Here is a tiny trained network, its code and every weight. The questions are about switching its units off for an input and a class, where a switched-off unit gives its printed mean instead of its output.

import numpy as np


def w(rows, s, z=0):
    codes = np.array(rows[::2]) - 128.0
    scale = np.full(codes.shape[1], s)
    scale[-1] = z or s
    return codes * scale


def f(y):
    return np.maximum(y, 0)


def log_softmax(a):
    a = a - a.max(-1, keepdims=True)
    return a - np.log(np.exp(a).sum(-1, keepdims=True))


def net(x, mask):
    res = np.array(x, float).reshape(1, 6) / 4 @ E
    y = f(res @ A[0][:, :-1].T + A[0][:, -1])
    res = res + np.where(mask, y, B[0][:, -1]) @ B[0][:, :-1]
    return log_softmax(res[-1] @ U[:, :-1].T + U[:, -1])


A, B = {}, {}
E = w([
[51,189,102,117,117,119,45,150,95],'x0',
[118,99,52,123,141,112,135,140,105],'x1',
[159,216,114,247,197,85,155,102,88],'x2',
[153,132,61,206,178,192,91,196,186],'x3',
[127,157,116,103,130,96,159,174,136],'x4',
[136,116,141,142,122,120,99,120,130],'x5',
],0.013)
A[0] = w([
[81,31,137,28,75,164,107,167,208,3],'n0',
[236,58,139,121,82,166,215,183,123,157],'n1',
[118,116,134,150,186,222,97,165,187,144],'n2',
[20,187,112,97,94,166,30,177,82,99],'n3',
[104,106,149,64,37,72,177,22,81,81],'n4',
[183,20,142,144,148,112,206,108,209,169],'n5',
[192,143,49,164,132,236,86,206,254,57],'n6',
],0.0076,0.0015)
B[0] = w([
[130,158,187,254,213,124,236,55,97,249],'n0',
[154,199,85,131,153,201,40,137,155,212],'n1',
[61,87,93,80,129,90,134,135,96,201],'n2',
[210,240,126,93,130,219,82,209,53,215],'n3',
[56,89,128,108,94,78,93,184,200,233],'n4',
[147,124,46,125,56,227,95,174,69,218],'n5',
[80,120,156,29,121,15,134,91,109,252],'n6',
],0.0095,0.014)
U = w([
[187,116,122,111,85,212,86,174,112,145],'0',
[75,67,145,79,88,76,123,130,143,5],'1',
[146,128,143,249,178,105,189,97,99,237],'2',
],0.015,0.0011)

Each question gives the input, the list of numbers given to net, and the class t.
The units are the neurons (one row each of A and B). Each row of codes is followed by its name. A weight is (code - 128) times the scale printed after its matrix; where a second scale follows, it is the last column's (A, B and U).
mask holds one flag per neuron, in row order. A switched-off neuron (its flag False) gives its mean, the last column of its row in B, instead of its output. The means were averaged over made-up inputs and are rounded, as every weight is.
A unit's drop is (log p(t) with every unit on - log p(t) with that unit switched off) / (log p(t) with every unit on - log p(t) with every unit switched off).
The circuit of an input: a set's keep is (log p(t) with only the set's units on - log p(t) with every unit switched off) / (log p(t) with every unit on - log p(t) with every unit switched off). Starting from all 7 units, units are removed one at a time, each time the one whose removal leaves the highest keep (on an exact tie, the one counted first), for as long as the keep stays at least 0.8.
circuit, biggest first: the units of the circuit, biggest drop first
k most important neurons: the k neurons with the biggest drops, biggest first
drop when u is switched off: that unit's drop, to one decimal
input [-8,8,-3,0,5,-4], class 0: circuit, biggest first : n5
input [7,-4,-8,-5,4,-4], class 2: 2 most important neurons : n0, n5
input [4,-8,4,-2,3,-6], class 0: 3 most important neurons : n0, n6, n3
input [-6,-3,6,6,-2,0], class 0: 4 most important neurons : n0, n5, n4, n1
input [-7,-8,5,-8,-6,-4], class 1: 2 most important neurons : n4, n3
input [2,-2,6,7,6,1], class 1: 2 most important neurons : n0, n6
input [-6,-7,-3,7,0,5], class 1: 2 most important neurons : n6, n3
input [-2,2,-8,7,8,4], class 2: 2 most important neurons : n0, n4
input [5,-7,-6,6,8,-5], class 1: 4 most important neurons : n6, n2, n5, n1
input [-6,2,2,7,6,4], class 1: 3 most important neurons : n6, n3, n2
input [5,-7,1,-4,-4,-3], class 0: 2 most important neurons : n6, n3
input [-7,6,7,-8,4,-2], class 1: 2 most important neurons : n0, n4
input [-4,5,4,-3,-5,-5], class 0: 2 most important neurons : n0, n6
input [-3,2,-7,7,-5,1], class 1: circuit, biggest first : n6
input [3,6,-5,3,-2,-4], class 2: drop when n4 is switched off : 0.1
input [-4,5,3,6,-2,3], class 1: drop when n3 is switched off : 0.2
input [-7,-5,1,0,7,3], class 0: drop when n3 is switched off : 0.0
